Below is a small trained network, with its code and all its weights. Each question gives an input and a class and asks what happens when units are switched off, that is, made to give their printed mean instead of their output.

import numpy as np


def w(rows, s, z=0):
    codes = np.array(rows[::2]) - 128.0
    scale = np.full(codes.shape[1], s)
    scale[-1] = z or s
    return codes * scale


def norm(h):
    return h / np.sqrt((h * h).mean(-1, keepdims=True) + 1e-5)


def f(y):
    return np.maximum(y, 0)


def log_softmax(a):
    a = a - a.max(-1, keepdims=True)
    return a - np.log(np.exp(a).sum(-1, keepdims=True))


def net(x, mask):
    res = np.array(x, float).reshape(1, 6) / 4 @ E
    u = 0
    for l in range(4):
        y = f(norm(res) @ A[l][:, :-1].T + A[l][:, -1])
        res = res + np.where(mask[u : u + 14], y, B[l][:, -1]) @ B[l][:, :-1]
        u += 14
    return log_softmax(norm(res)[-1] @ U[:, :-1].T + U[:, -1])


A, B = {}, {}
E = w([
[203,141,92],'x0',
[125,75,3],'x1',
[128,129,129],'x2',
[82,215,16],'x3',
[128,128,128],'x4',
[128,129,128],'x5',
],0.0066)
A[0] = w([
[75,81,103,186],'L0N1',
[93,234,144,73],'L0N2',
[156,237,115,149],'L0N3',
[230,165,114,142],'L0N4',
[208,191,87,64],'L0N5',
[164,229,123,4],'L0N6',
[119,155,50,118],'L0N7',
[152,97,71,150],'L0N8',
[23,74,91,68],'L0N9',
[117,53,115,71],'L0N10',
[122,48,182,157],'L0N11',
[2,195,251,118],'L0N12',
[5,227,136,40],'L0N13',
[84,20,141,2],'L0N14',
],0.0093,0.0046)
B[0] = w([
[133,171,128,203],'L0N1',
[95,255,96,179],'L0N2',
[112,156,94,205],'L0N3',
[217,205,119,194],'L0N4',
[163,118,119,170],'L0N5',
[242,248,103,150],'L0N6',
[90,155,89,211],'L0N7',
[108,154,128,199],'L0N8',
[48,73,121,183],'L0N9',
[170,30,191,152],'L0N10',
[75,115,129,210],'L0N11',
[67,140,131,254],'L0N12',
[39,143,189,199],'L0N13',
[103,43,92,152],'L0N14',
],0.0071,0.0055)
A[1] = w([
[110,183,61,149],'L1N1',
[100,109,96,125],'L1N2',
[154,182,232,109],'L1N3',
[103,56,190,127],'L1N4',
[115,77,63,54],'L1N5',
[204,143,126,253],'L1N6',
[143,54,75,108],'L1N7',
[46,107,67,216],'L1N8',
[134,192,211,188],'L1N9',
[219,24,76,37],'L1N10',
[77,102,102,124],'L1N11',
[108,70,52,151],'L1N12',
[166,209,154,112],'L1N13',
[251,103,88,121],'L1N14',
],0.011,0.0051)
B[1] = w([
[133,176,183,221],'L1N1',
[101,106,136,159],'L1N2',
[161,62,2,184],'L1N3',
[140,124,91,185],'L1N4',
[132,157,155,151],'L1N5',
[119,183,97,205],'L1N6',
[142,167,184,159],'L1N7',
[143,64,141,255],'L1N8',
[116,167,107,211],'L1N9',
[117,180,201,160],'L1N10',
[141,103,127,174],'L1N11',
[162,109,134,190],'L1N12',
[85,142,89,173],'L1N13',
[77,116,195,184],'L1N14',
],0.011,0.0075)
A[2] = w([
[109,107,104,76],'L2N1',
[169,165,125,159],'L2N2',
[25,183,47,185],'L2N3',
[55,71,131,160],'L2N4',
[161,55,115,157],'L2N5',
[143,123,124,32],'L2N6',
[48,69,89,95],'L2N7',
[106,127,84,44],'L2N8',
[59,108,107,197],'L2N9',
[247,194,79,253],'L2N10',
[50,24,97,153],'L2N11',
[108,119,33,61],'L2N12',
[127,162,132,216],'L2N13',
[99,169,163,32],'L2N14',
],0.013,0.003)
B[2] = w([
[136,199,131,142],'L2N1',
[104,127,88,158],'L2N2',
[194,45,158,255],'L2N3',
[163,201,89,197],'L2N4',
[91,93,162,163],'L2N5',
[129,104,88,128],'L2N6',
[164,132,147,196],'L2N7',
[218,175,119,144],'L2N8',
[222,138,185,192],'L2N9',
[79,11,99,200],'L2N10',
[255,164,103,220],'L2N11',
[131,168,142,167],'L2N12',
[82,82,207,170],'L2N13',
[126,122,140,153],'L2N14',
],0.0071,0.011)
A[3] = w([
[186,79,8,183],'L3N1',
[95,149,163,124],'L3N2',
[182,141,169,163],'L3N3',
[153,138,101,113],'L3N4',
[66,101,180,161],'L3N5',
[125,66,136,219],'L3N6',
[168,122,105,69],'L3N7',
[98,56,63,33],'L3N8',
[130,86,73,2],'L3N9',
[134,209,56,35],'L3N10',
[140,165,132,163],'L3N11',
[164,167,81,131],'L3N12',
[101,129,58,203],'L3N13',
[149,167,117,134],'L3N14',
],0.014,0.0043)
B[3] = w([
[33,133,204,255],'L3N1',
[43,113,227,157],'L3N2',
[105,183,78,220],'L3N3',
[108,190,188,156],'L3N4',
[67,208,167,172],'L3N5',
[115,124,59,188],'L3N6',
[88,145,120,160],'L3N7',
[55,3,126,162],'L3N8',
[47,63,171,148],'L3N9',
[124,91,23,157],'L3N10',
[125,163,66,165],'L3N11',
[131,158,80,176],'L3N12',
[146,26,100,171],'L3N13',
[201,185,122,158],'L3N14',
],0.0074,0.0092)
U = w([
[237,193,127,154],'0',
[68,183,195,252],'1',
[45,10,103,130],'2',
[100,158,3,74],'3',
[213,12,158,60],'4',
],0.023,0.0038)

Each question gives the input, the list of numbers given to net, and the class t.
The units are the neurons (one row each of A and B). Each row of codes is followed by its name. A weight is (code - 128) times the scale printed after its matrix; where a second scale follows, it is the last column's (A, B and U).
mask holds one flag per neuron, layer by layer. A switched-off neuron (its flag False) gives its mean, the last column of its row in B, instead of its output. The means were averaged over made-up inputs and are rounded, as every weight is.
A unit's drop is (log p(t) with every unit on - log p(t) with that unit switched off) / (log p(t) with every unit on - log p(t) with every unit switched off).
most important unit: the unit with the biggest drop
k most important neurons: the k neurons with the biggest drops, biggest first
k most important neurons of layer l: the k neurons of layer l with the biggest drops, biggest first
drop of u: that unit's drop, to one decimal
input [-3,1,6,-4,-6,-8], class 4: most important unit => L0N14
input [6,5,1,1,3,-8], class 2: 3 most important neurons => [L2N10, L0N7, L0N8]
input [0,6,3,0,-3,3], class 4: 2 most important neurons of layer 0 => [L0N4, L0N9]
input [8,-2,7,1,-8,-6], class 3: 3 most important neurons => [L1N6, L1N8, L0N4]
input [-8,7,-8,-1,4,-4], class 4: 2 most important neurons => [L1N8, L2N11]
input [0,-1,-1,-7,6,-3], class 0: 2 most important neurons => [L0N11, L0N4]
input [5,5,-7,0,-3,0], class 1: 2 most important neurons of layer 1 => [L1N14, L1N3]
input [-8,1,4,6,8,8], class 0: 2 most important neurons of layer 3 => [L3N1, L3N8]
input [1,7,-1,6,-7,-1], class 2: 4 most important neurons => [L0N12, L0N13, L0N11, L1N14]
input [1,0,1,1,7,6], class 3: 3 most important neurons => [L0N6, L1N1, L1N3]
input [-6,4,-8,0,-3,-3], class 4: 3 most important neurons => [L1N8, L2N11, L1N6]
input [2,4,4,1,-8,-4], class 2: 2 most important neurons => [L2N10, L0N7]
input [0,-2,-5,-3,0,-4], class 0: 2 most important neurons => [L0N11, L0N4]
input [-5,1,-1,7,6,5], class 0: most important unit => L1N8
input [1,5,-8,-6,-2,2], class 1: 3 most important neurons => [L1N10, L1N7, L2N3]
input [1,0,5,-3,-6,0], class 2: 2 most important neurons => [L0N12, L0N13]
input [0,7,-1,-4,7,6], class 4: 4 most important neurons => [L0N4, L1N1, L0N14, L3N1]
input [0,6,-1,2,-1,3], class 0: 2 most important neurons of layer 0 => [L0N4, L0N9]
input [1,6,8,-1,6,4], class 1: 2 most important neurons of layer 0 => [L0N12, L0N13]
input [-6,7,-6,-5,6,5], class 4: most important unit => L2N11
input [5,1,8,-8,8,5], class 1: 3 most important neurons of layer 0 => [L0N13, L0N2, L0N12]
input [2,0,-7,-1,-7,-3], class 2: 2 most important neurons of layer 2 => [L2N10, L2N11]
input [2,-1,7,-3,8,5], class 2: drop of L0N14 => 0.0
input [8,-2,8,-4,0,1], class 2: drop of L1N3 => 0.4
